Here is a tiny trained network, its code and every weight. The questions are about switching its units off for an input and a target symbol, where a switched-off unit gives its printed mean instead of its output.

import numpy as np


def w(rows, s, z=0):
    codes = np.array(rows[::2]) - 128.0
    scale = np.full(codes.shape[1], s)
    scale[-1] = z or s
    return codes * scale


def norm(h):
    return h / np.sqrt((h * h).mean(-1, keepdims=True) + 1e-5)


def f(y):
    return np.maximum(y, 0)


def softmax(a):
    e = np.exp(a - a.max(-1, keepdims=True))
    return e / e.sum(-1, keepdims=True)


def log_softmax(a):
    a = a - a.max(-1, keepdims=True)
    return a - np.log(np.exp(a).sum(-1, keepdims=True))


def net(x, mask):
    ids = ['ΘΞΨβγδζηλμτφ'.index(c) for c in x.split()]
    T = len(ids)
    res = E[ids] + P[:T]
    u = 0
    for l in range(3):
        r = norm(res)
        for j in range(2):
            rows = slice(2 * j, 2 * j + 2)
            q, k, v = (r @ M[l][rows].T for M in (Q, K, V))
            z = softmax(np.where(np.tri(T) > 0, q @ k.T / 2**0.5, -1e9)) @ v
            o = O[l][rows]
            res = res + np.where(mask[u + j], z, o[:, -1]) @ o[:, :-1]
        u += 2
        y = f(norm(res) @ A[l][:, :-1].T + A[l][:, -1])
        res = res + np.where(mask[u : u + 4], y, B[l][:, -1]) @ B[l][:, :-1]
        u += 4
    return log_softmax(norm(res)[-1] @ U[:, :-1].T + U[:, -1])


Q, K, V, O, A, B = {}, {}, {}, {}, {}, {}
E = w([
[116,152,83,169,126,178,137,109],'Θ',
[103,119,93,178,127,126,82,141],'Ξ',
[135,173,171,171,104,146,130,87],'Ψ',
[169,220,150,109,122,102,109,152],'β',
[123,170,150,178,128,69,127,146],'γ',
[117,119,147,151,166,107,86,254],'δ',
[118,138,76,124,172,113,174,84],'ζ',
[121,170,101,162,65,125,115,155],'η',
[204,126,95,93,130,129,92,89],'λ',
[112,192,100,112,113,188,150,134],'μ',
[115,186,52,133,101,119,126,193],'τ',
[70,84,129,121,113,151,155,193],'φ',
],0.0029)
P = w([
[19,111,82,93,105,84,4,66],'0',
[41,125,81,124,103,102,42,94],'1',
[61,125,85,131,109,107,75,102],'2',
[66,122,90,131,119,120,97,116],'3',
[84,128,97,144,122,128,110,122],'4',
[90,121,100,149,134,139,131,116],'5',
[101,129,109,152,134,140,147,129],'6',
[107,129,117,142,148,151,162,135],'7',
[114,125,126,147,159,154,173,140],'8',
[116,128,133,152,169,163,189,151],'9',
[115,129,148,156,178,158,194,143],'10',
[113,130,140,152,172,163,187,148],'11',
],0.0015)
Q[0] = w([
[7,207,15,220,67,237,208,238],'L0H1',
[218,137,201,109,192,87,99,50],'L0H1',
[36,220,112,230,148,206,193,233],'L0H2',
[46,206,132,252,145,168,99,166],'L0H2',
],0.0045)
K[0] = w([
[230,124,224,154,241,101,212,108],'L0H1',
[46,175,77,122,52,173,85,184],'L0H1',
[184,161,188,141,220,133,252,187],'L0H2',
[122,126,121,134,199,108,248,186],'L0H2',
],0.0042)
V[0] = w([
[122,56,87,66,184,163,134,47],'L0H1',
[131,67,153,141,14,211,131,166],'L0H1',
[44,59,215,140,88,138,178,181],'L0H2',
[110,100,102,202,109,41,251,59],'L0H2',
],0.002)
O[0] = w([
[250,102,128,103,181,115,171,104,10],'L0H1',
[129,68,158,210,64,113,52,197,29],'L0H1',
[204,96,48,160,83,109,143,146,153],'L0H2',
[61,60,79,66,38,22,177,58,115],'L0H2',
],0.0023,0.0011)
A[0] = w([
[119,144,175,46,131,205,144,146,99],'L0N1',
[147,100,184,145,113,130,59,194,129],'L0N2',
[120,161,193,187,130,4,127,155,168],'L0N3',
[94,83,75,122,100,113,81,140,2],'L0N4',
],0.0025,0.00092)
B[0] = w([
[163,65,118,118,107,158,65,88,164],'L0N1',
[136,129,133,180,161,208,156,54,183],'L0N2',
[90,121,3,100,120,187,59,106,249],'L0N3',
[118,120,123,141,125,105,200,60,179],'L0N4',
],0.0028,0.0014)
Q[1] = w([
[22,246,41,31,250,112,55,25],'L1H1',
[229,154,229,70,176,6,71,11],'L1H1',
[78,253,21,182,138,192,60,53],'L1H2',
[112,223,18,173,213,231,180,241],'L1H2',
],0.0033)
K[1] = w([
[30,123,189,103,54,98,214,236],'L1H1',
[33,35,4,67,141,114,82,231],'L1H1',
[134,32,248,85,175,153,237,189],'L1H2',
[173,105,253,159,219,187,140,117],'L1H2',
],0.0038)
V[1] = w([
[126,172,254,173,137,106,177,56],'L1H1',
[175,230,97,161,139,100,109,145],'L1H1',
[5,75,191,81,147,118,109,141],'L1H2',
[99,89,174,39,193,115,113,233],'L1H2',
],0.0024)
O[1] = w([
[146,175,154,212,60,130,185,109,6],'L1H1',
[127,170,195,78,133,79,93,90,189],'L1H1',
[159,71,197,108,139,105,174,252,204],'L1H2',
[104,63,85,122,102,167,147,208,64],'L1H2',
],0.0034,0.0018)
A[1] = w([
[156,117,218,125,66,239,71,119,253],'L1N1',
[57,3,195,198,196,67,79,105,23],'L1N2',
[208,84,78,23,172,100,211,96,147],'L1N3',
[177,228,74,120,136,130,133,149,114],'L1N4',
],0.0022,0.0014)
B[1] = w([
[42,90,166,198,142,73,147,188,254],'L1N1',
[104,94,132,96,113,225,111,2,180],'L1N2',
[128,119,251,108,167,99,145,218,226],'L1N3',
[170,138,170,75,123,152,77,147,241],'L1N4',
],0.0028,0.0012)
Q[2] = w([
[42,226,149,129,230,190,79,101],'L2H1',
[164,69,110,179,53,174,169,138],'L2H1',
[1,249,145,118,223,155,48,165],'L2H2',
[252,11,116,153,13,132,216,83],'L2H2',
],0.0042)
K[2] = w([
[210,136,204,24,178,74,103,170],'L2H1',
[40,77,131,178,60,127,204,129],'L2H1',
[150,254,82,93,168,212,232,209],'L2H2',
[113,14,183,185,101,56,19,39],'L2H2',
],0.0044)
V[2] = w([
[92,179,6,159,143,166,228,130],'L2H1',
[121,203,120,205,199,106,113,73],'L2H1',
[161,212,93,94,33,165,234,174],'L2H2',
[7,74,202,53,101,230,119,106],'L2H2',
],0.0019)
O[2] = w([
[67,254,128,161,174,104,205,209,89],'L2H1',
[159,104,72,105,152,144,167,238,140],'L2H1',
[51,93,177,34,143,195,164,43,83],'L2H2',
[212,217,63,166,151,183,230,79,251],'L2H2',
],0.0025,0.0016)
A[2] = w([
[188,218,181,76,57,150,94,218,101],'L2N1',
[163,119,104,223,174,85,59,82,119],'L2N2',
[242,43,152,180,116,135,168,113,253],'L2N3',
[172,137,111,69,60,6,38,196,155],'L2N4',
],0.0023,0.0011)
B[2] = w([
[100,45,204,153,78,193,143,79,228],'L2N1',
[179,111,212,73,119,115,229,152,209],'L2N2',
[163,6,216,126,83,209,120,72,171],'L2N3',
[135,80,156,145,74,147,210,81,253],'L2N4',
],0.0027,0.0014)
U = w([
[213,251,70,177,195,221,134,58,67],'Θ',
[168,175,109,203,189,153,15,232,33],'Ξ',
[215,209,120,87,226,31,172,153,7],'Ψ',
[175,27,95,172,149,151,99,11,62],'β',
[97,158,55,122,56,35,70,122,153],'γ',
[241,124,199,51,176,36,218,108,162],'δ',
[34,206,198,29,147,202,46,101,189],'ζ',
[93,181,221,231,15,141,164,73,51],'η',
[229,81,193,55,114,181,56,73,32],'λ',
[101,185,169,224,82,24,120,76,102],'μ',
[116,1,90,183,129,190,190,247,254],'τ',
[43,154,28,35,100,96,185,109,215],'φ',
],0.0049,0.0024)

Each question gives the input, a string of symbols that net reads in full, and the target symbol t.
The units are the heads (2 rows each of Q, K, V and O) and the neurons (one row each of A and B). Each row of codes is followed by its name. A weight is (code - 128) times the scale printed after its matrix; where a second scale follows, it is the last column's (O, A, B and U).
mask holds one flag per unit, layer by layer, with each layer's heads first. A switched-off unit (its flag False) gives its mean, the last column of its rows in O or B, instead of its output. The means were averaged over made-up inputs and are rounded, as every weight is.
A unit's drop is (log p(t) with every unit on - log p(t) with that unit switched off) / (log p(t) with every unit on - log p(t) with every unit switched off).
The circuit of an input: a set's keep is (log p(t) with only the set's units on - log p(t) with every unit switched off) / (log p(t) with every unit on - log p(t) with every unit switched off). Starting from the 12 units with the biggest drops (on a tie, the unit counted first), units are removed one at a time, each time the one whose removal leaves the highest keep (on an exact tie, the one counted first), for as long as the keep stays at least 0.8.
units of the circuit, in order: the units of the circuit, biggest drop first
most important unit: the unit with the biggest drop
top k neurons: the k neurons with the biggest drops, biggest first
drop of u: that unit's drop, to one decimal
input τ ζ β τ Ξ δ τ Ξ, target ζ: units of the circuit, in order	L2H2, L1H1
input γ λ γ Ψ φ γ τ Θ, target φ: most important unit	L0H2
input μ ζ τ Ξ γ, target φ: units of the circuit, in order	L0N3, L0H2
input δ Ψ Θ Ξ φ ζ τ φ, target δ: units of the circuit, in order	L0H1, L1N3, L0N3
input β β φ μ, target τ: top 3 neurons	L0N3, L1N1, L0N1
input φ Ξ ζ φ φ τ μ Ψ φ, target η: units of the circuit, in order	L1H1, L2H1
input γ γ Ξ φ τ τ δ Ψ β, target ζ: units of the circuit, in order	L2H2, L0N3
input μ τ τ, target ζ: units of the circuit, in order	L0H2, L1H1
input Θ τ Ψ ζ, target δ: units of the circuit, in order	L0H1, L1N3
input φ φ λ φ λ φ η φ δ β τ Θ, target ζ: units of the circuit, in order	L2H2, L1H1, L2N4
input φ ζ τ τ η ζ Θ τ, target δ: units of the circuit, in order	L0H1, L1N3
input φ φ η μ τ τ Θ Ψ Ξ Ψ η τ, target η: units of the circuit, in order	L1H1, L2N1
input τ μ φ Θ, target τ: top 2 neurons	L0N3, L2N3
input μ φ τ, target τ: top 2 neurons	L2N4, L0N3
input Θ Θ τ Ξ μ β λ Ξ β, target λ: most important unit	L2H1
input Θ Ψ ζ, target δ: top 3 neurons	L1N3, L0N3, L0N2
input η τ β φ μ, target τ: top 3 neurons	L0N3, L1N1, L0N1
input β δ Ψ η Θ γ φ, target φ: drop of L0N4	0.1
input τ ζ Ψ δ δ β λ τ φ γ φ γ, target τ: drop of L0N4	0.1
input μ δ φ φ β, target τ: units of the circuit, in order	L1H2
input Ξ η γ, target γ: drop of L0N3	1.1
input τ γ δ τ η τ η, target ζ: drop of L2H2	0.3
